<77>: [121 103  94  82]
<127>: [116  94  93 140]
<43>: [106 118 118 108]
<144>: [135 113 118 135]
<189>: [121 100  85 124]
<17>: [162  85  94  41]
<86>: [140  89  80  52]
<84>: [131 116 112 117]
<13>: [117 101  97 131]
<39>: [149  93  96 133]
<85>: [112 108 103 118]
<197>: [140  94  73 112]
step +1: [94]  [95]
step -1: [116  94  93]  [115  93  92]
step +1: [94]  [95]
step -1: [112 108 103]  [111 107 102]
step +1: [140  94]  [141  95]

<197>: [123 110  98 161 104 119 168 119 138  84 141 141  99 118 133 171  80 122
 110  92  54 172]
<86>: [123 110  98 161 104 119 168 107 138  84 141 141  99 118 133 171  80 128
 110  92  54 172]
<127>: [123 110  98 161 104 119 168 119 138  84 141 141  99 118 133 171  80 128
 110  92  54 172]
step -1: [161 104 119]  [160 103 118]
step -1: [119]  [118]
step -1: [110  92  54]  [109  91  53]
step +1: [168]  [169]

<86>: [136 164 107 102  93  96]
<144>: [ 86 110 163  97 104 122]
<85>: [119 114 135  81  72 139]
<39>: [ 92 104 156  49  51 139]
<13>: [109 115 152  90  79 115]
<43>: [103 183 115  93  99  65]
<84>: [106 111 133  54  66 143]
<127>: [130 156 114 109  97 107]
step -1: [156 114 109]  [155 113 108]
step -1: [156 114 109  97]  [155 113 108  96]
step +1: [114]  [115]
step +1: [107 102  93]  [108 103  94]
step +1: [93 99]  [ 94 100]
step +1: [99]  [100]

<197>: [126 125 137 138 117 108 131 126 134 122 131 143 147 111 118 131 107  63
 123 141 126 146 132 120 138 131 129 117 135 145 151 117 120 125 132 119
 111 126 116 110 127 131 136 130 168 120 113 125 156 109  89 122 129  79
 130 114 135]
<189>: [ 74 134 138 124 125 156 118 112 141 122 125  93 148 134 146 175 117 133
 110 128 129 122 125 134 125 127 133 134 121 139 125 130 113 122 126 121
 162 119 126 106 115 122 134 139 120 125 139 143 123 130 141 121 132 121
 125 145 131]
<127>: [ 40 126 117 143 124 110 126 136 109 130 126 129  77 141 137 138 118 129
 119 135 104 139 146 112 144 118 130 122 136 112 132 137 130 143 131 128
  93 132 127 141 122 133 133 140 148 135 130 142 152  87 129 134 103 160
 130 130 124]
<85>: [137 141 112 120 142 126 144 129 130 139 129 127 142 125 136 137 123 137
 114 147 123 146 183 126 120 114 104 108 118 122  82 146 129 138 134 131
 119 129 130 100 124 130 140 137 124 119 130 103 126 106 122 132 139 179
 137 113 124]
<39>: [ 68 131 127 128 105 138 134 137 120 125 130 156 142 113 143 176 120 129
 135 139 145 142  81 140 131 137 138 136 135 111 161 131 144 128 138 129
 155 126 115 142 121 136 135 132  98 130 121 122 137 134 137 132 140 128
 131 120 132]
<17>: [ 72 128 121 109 113 122 150 114 127 123 124  87 128 138 136  97 134 118
 131 109 113 119 103 119 132 134 123 109 115 140 131 128 131 135 144 129
 144 127 145 122 132 134 147 127 120 122 128 115 109 131 102 126 117  78
 131 128 119]
<84>: [ 45 119 131 149 160 120 118 122 121 133 131 126 130 105 112 181 117 154
 124 116 133 112 132 134 132 127 149 125 140 132 149 135 129 119 126 125
  42 125 102 122 141 120 141 131 111 131 122 132 138 158  88 126 127 122
 138 119 120]
step +1: [98]  [99]
step -1: [121]  [120]
step +1: [136 135]  [137 136]
step -1: [149 125 140]  [148 124 139]
step +1: [125]  [126]
step +1: [138]  [139]

<86>: [123 125 145 121  95 125 115]
<144>: [128 126 133 132 130 114 112]
<85>: [123 125 145 121  95 129 159]
<39>: [150  90 136 142 128 116  65]
<197>: [139 126 133 132 130 114 112]
<189>: [148 104 129 139 112 141  87]
<13>: [116 139 171 117 112 137  54]
step -1: [139 126 133]  [138 125 132]
step +1: [139]  [140]
step +1: [171]  [172]
step -1: [123 125 145 121]  [122 124 144 120]
step +1: [129]  [130]
step -1: [116 139]  [115 138]

<84>: [127 210 212 139  67  63 115 156 154 135 135 149 140  96  64  94 172]
<39>: [223 168  86  56  95 146 159 140 131 145 147 113  71  76 143 211 204]
<144>: [201 119  60  71 126 159 150 132 137 150 133  86  64 107 186 220 164]
<77>: [158  79  57 100 149 158 138 131 146 146 108  67  81 152 215 198 110]
<197>: [111  58  76 131 160 148 132 139 151 128  82  65 117 193 218 154  62]
step +1: [127]  [128]
step -1: [159]  [158]
step +1: [210]  [211]
step -1: [111  58  76]  [110  57  75]
step +1: [138]  [139]
step -1: [ 82  65 117]  [ 81  64 116]
step -1: [151]  [150]

<77>: [171 149 182 130  67 149]
<84>: [129 130 102 148 212 143]
<39>: [113 135 152 138  83  95]
<144>: [130 148  63 103 224 139]
<189>: [106 127 140 137  92  91]
<197>: [113 129  85 111 172 118]
<17>: [142 170  98 119 201 148]
<43>: [122 129  99 146 205 136]
step +1: [142 170]  [143 171]
step -1: [ 99 146 205]  [ 98 145 204]

<77>: [162 149  38  41]
<13>: [159 168 161  79]
<127>: [ 62 205  73 119]
<85>: [213  97  83  74]
<197>: [115 157  52  62]
<144>: [ 89 189  75 106]
<86>: [ 62 205 154 119]
<17>: [ 43 201  92 125]
<189>: [159 168 161 143]
<43>: [ 95 164  56  69]
<39>: [140 184  57  82]
step -1: [ 62 205]  [ 61 204]
step +1: [95]  [96]

<17>: [137 134 151 107 112 122 115 119 142]
<84>: [142 138 132  87  94  75  70  83 188]
<85>: [151 148 184  66  83  65  56  69 203]
<127>: [128 127 136 121 119 103 105 109 152]
<189>: [131 130 144 111 112  92  95  98 165]
<13>: [142 138 169  87  94  75  70  83 188]
<86>: [145 138 181  79  85  72  64  79 195]
<197>: [123 127 103 148 150 164 165 155  89]
<77>: [122 122 118 142 135 138 141 138 116]
<43>: [135 132 151 108 110 107 102 110 154]
<39>: [129 129 131 124 125 119 120 120 137]
step +1: [131]  [132]
step +1: [151]  [152]
step -1: [145 138 181  79]  [144 137 180  78]
step -1: [132  87]  [131  86]

<197>: [ 98 130 127 134 129 174 148  91 124 145 148 143 153 148 174 148  79 131
 117 130 153 104  91  91  90 159 138 164 113 150 136 132 142 104 145 132
 106 159 154 154 125 125]
<77>: [145  93 118 105 171 170  97 183 108 137 124 111 144 121 144  91 157 180
  97 129 135 128 174 136  90 106 114  78 110  87 103 121 113  96  87 172
 154 144  76 100 155 161]
<86>: [104 131  91 134 170 107  93 163 128  77 166 146 158 112 134 131 133 139
 173 166 105 117 146 132 137 166 120 158 168  94 153 106 171 128  92 133
 165  85 127 129 115  89]
<84>: [143 113 113 136 104 146 133 183 150 133 188 148 107 174 124  99 121 154
 121 117 105 164 170 131 133 169 154  99 108 152  80 100 109 152  99 159
  71 108 138 126 122  91]
<13>: [ 92 144 177 111 109  83 146 137 152  86 133 138 109 111 163 171 137 108
  94 123 152 107 167 119 143 156  99 150 120 182  72  66 149 108 120 102
 132 174  88 117 137 159]
<127>: [147 122 116 121 131 120 150 103 158 114 183 111 144 148 112 122 131 167
  92 125 142 165 147 116 129 175  94 143 122 136 165 174  91 158 154  87
 146 105  95 168  99 126]
<189>: [132 148 164 103 103 127 155  93 108 137 111 107 121 116 121 124  79 105
 159 168 119 104  99 137 141 104  92 130 110 182 104  66 157 100 153  97
 157  52 144 172 123 163]
step -1: [100]  [99]
step +1: [132 174]  [133 175]
step +1: [108]  [109]
step +1: [ 99 150 120]  [100 151 121]

<84>: [175 161 215 178  37 177]
<13>: [176 171 211 178 147 189]
<86>: [175 161 215 142  37 177]
step -1: [178]  [177]
step +1: [178]  [179]
step +1: [211 178 147]  [212 179 148]
step +1: [178  37]  [179  38]
step -1: [161 215]  [160 214]
step -1: [171 211]  [170 210]

<127>: [111  67 219  37 114 124  41  77]
<197>: [166 155 220  45 114 124  41 173]
<86>: [166 155 220  45 114 124  49 168]
step -1: [ 45 114 124  41]  [ 44 113 123  40]
step -1: [124]  [123]
step -1: [49]  [48]
step -1: [111]  [110]

<84>: [128  85 168 158 129 146 114 123 120 122 123 133 136  85 118 100 118 139
 129 160 128 166 158 142 136  94 143 120 116  84 121 130  86 131  94 133
 209 143 129 176  96 129 138  89 137]
<85>: [121  69 122  91 124 127 148 132 121 125 138 133 143 123 112 109 171 134
 122 137  57 117 107 122 125  85 102 124 113  79 109 128 164 113 150 102
 151 117 134 101 141 138 158 130 146]
<43>: [111 101 104 166 149 121 202 135 144 108 145 145  54 129  62  81 168 130
 124 196 190  97 122 126 133 159 126 174 113  78 186 133 161  67 119 141
  66 136  78 194 137 117 157 116 123]
<127>: [127 184 101  94 119 133 173 124 113 107 134 125 116 140  73  91 123 129
 128 126 128  97 136 129 121  98 144 109 131 134 171 141 151 156 189 105
  60 127  85 112 146 121 100 149 137]
<17>: [150 136 136  99 140 138 126 125 147 119 138 121 138 124 100  87 127 120
 121 108 132 119 155 114 129 140 113 154 142 118 190 133 146 149 143 141
  55 137 154 153 144 112  82 139 139]
<39>: [109 113  92 128 132 126  93 149 161 148 127 122  95 108  99  78 130 137
 144 143 133 113  97 114 134 132 143  97 101 127 158 128  94 133 161 113
 230 122 105 110 164 116 130 127 138]
<197>: [151 137 120 151 143 137 110 102  67 127 132 132 106 177 169 211 120 124
 129 125 116  82 129 121 118 121 147 111 125 123 175 140 119  95 176 101
 162 153 103 165 135 145 135 140 145]
<189>: [140 190 141 146 142 130 118 145 135 135 122 141 150 158 137 106 133 121
 131 121 108  94 140 124 142 101  94 104 136 137 173 108  90 123 155 164
  99 120 125 110 134 152  96 128 134]
<13>: [195  95 140 118 134 129 117 151 137 129 130 130  85 132 106 131 140 130
 148 130 114 141 159 128 114 108 131 152 120 143 192 154 111  74  71 103
 106 138  96  80 124 145 142 109 116]
<86>: [115 139 115 124 145 126  91 105 176 114 113 132 104  73  91 149 130 121
 122 127 131 141 176 132 136 151 142 140 102 115 115 114 125 187 160 127
  83 129 114 149 129 154 141 134 126]
<144>: [171 155 100  81 127 134  94  99 143 136 119 126  83 107 162 102 134 151
 143 118 138 157 138 120 128 139 139 101 123  84 130 111 182 130 129 102
 145 131 150 140 107 141  92 137 109]
<77>: [151 135  51 132 109 128 109  97 155 137 119 124  99  91 184 121 128 140
 114  69 114 128 119 136 140 128  98 121 139 102 113 138 128 137 109 144
 199 128 123 145 118 105 160 137 105]
step +1: [128 164]  [129 165]
step -1: [127 120 121]  [126 119 120]

<43>: [141  97 121  60 129  92 163 115 186 162 156 135 205 125 184]
<13>: [137 150 173 110  80 124 118 159 120  88 126 102 206 173 118]
<189>: [ 72 112 118 167 166  98 120 129 146  99 163 147 116 154 142]
<84>: [177  76 109 126  93  54 167 154  23 101  77 166 126 170 155]
<77>: [143  98  94 145 144 154 112 104 145 129 198 140 112  69 100]
<127>: [108 167 128 136  87  91 145 170 101 154 124  91  88 124 167]
<39>: [162  93 145 165 106 216 122 134 159 163 220 132  90  86 169]
<144>: [145 117 143  99  75 152  85 120  82 160 120 111  76  96 118]
<17>: [166 101 102 154 179 152 126 172 175 137 147  67 125 156 133]
<85>: [ 78 129 140  83 123 128  85 151 165 126 104 173  74 147 107]
<86>: [148 161 127 106 110 193  69 118  99 127 139 142 157 146  82]
<197>: [ 91  93 152 143 158 157  93 128 178 168 126 200 111 129 200]
step +1: [98]  [99]
step -1: [ 77 166]  [ 76 165]
step -1: [140  83 123]  [139  82 122]

<85>: [128 128 130 130 131 126 129 130 127]
<17>: [145 130  82  66  54 216  81  85 146]
<84>: [127 128 130 131 131 124 130 130 127]
<144>: [127 128 130 131 131 125 130 130 127]
<86>: [146 130  80  64  51 220  80  83 147]
<77>: [146 130  80  64  51 218  81  82 147]
step +1: [146]  [147]
step +1: [ 80  64  51 220]  [ 81  65  52 221]
step +1: [128 130]  [129 131]
step +1: [81 82]  [82 83]
step -1: [ 64  51 218]  [ 63  50 217]
step -1: [51]  [50]

<77>: [154 143 125 168]
<144>: [139  99 188 131]
<86>: [122  96 107 175]
<13>: [118 184 120  67]
<39>: [174 119 114 123]
<85>: [ 42 177 145 159]
<127>: [105  96 107 175]
step -1: [107]  [106]
step +1: [105  96]  [106  97]
step +1: [96]  [97]

<17>: [ 91 120 111 177 168 111 137  81 133 125 179  79 129 120 153 157 119  95
 118  89 179]
<84>: [133 120 117  53  52 131  79 138 113 112  52 127 109 108  81  58  97 125
 127 140  55]
<85>: [ 89 107  99 141 127 122  94  88 134 139 161  63 137  92 118 105  85  79
 119 100 163]
<127>: [120 137 104  74  58 151  53 131 126 152 109  98 105  85  84  54  69 116
 136 143 111]
<77>: [112 121  94  56  36 138  43 119 125 142  88  80 112  76  68  29  56  99
 129 132  93]
<43>: [154 141 154 134 152 121 181 152 115 102  97 186 117 177 154 171 184 166
 127 137  98]
<13>: [167 136 143  73  78 146 113 177 125 133  74 174 128 132  98  90 130 162
 140 171  74]
step -1: [84]  [83]
step -1: [146]  [145]
step -1: [184 166]  [183 165]
step +1: [139]  [140]

<39>: [ 56  96 152  98]
<85>: [146 103 110  35]
<17>: [ 56  96 152  35]
step -1: [ 96 152]  [ 95 151]
step -1: [146 103 110]  [145 102 109]
step +1: [103]  [104]
step +1: [ 56  96 152]  [ 57  97 153]
step -1: [ 56  96 152]  [ 55  95 151]

<84>: [128 128 127 202 129 127 198 122 196 126 128 198 203 128 199 199 129 127
 195 198]
<85>: [197 129 128 209 128 127 198 125 197 194 128 131 215 197 198 199 128 128
 123 198]
<189>: [197 196 127 123 197 197 129 189 198 138 198 127 191 198 197 198 127 197
 195 127]
<17>: [128 198 199 210 197 129 129 128 197 132 197 126 193 128 197 197 127 127
 127 197]
step -1: [127 123 197]  [126 122 196]
step +1: [197]  [198]
step -1: [198 197 198 127]  [197 196 197 126]
step +1: [127 202 129]  [128 203 130]
step -1: [129 127 198 122]  [128 126 197 121]

<144>: [115 120 118 120 135 122  91 127 148 128 128 192 135 131 120  85  90 111
 135 146 123 127 122 114]
<39>: [131 113 126 136 130 194 123  84 124 118 160 214 116 122 102 167 140 126
 104  98 127 131 147 135]
<86>: [131 113 126 136 130 194 123  84 124 118 160 214 116 122 102 167 140 126
 146 131 135 121 117 152]
<85>: [125 127 148 121 146 115  65  81 127 118 128  55 154 116  83 148 143 139
 108 149 132 118 121 135]
<189>: [136 115 119 130 128 168  99 106 118 143 121 150 137 125 146 132  94 162
 145 139 128 120 154 137]
step -1: [214]  [213]
step +1: [127]  [128]
step +1: [128]  [129]
step -1: [115 120 118]  [114 119 117]

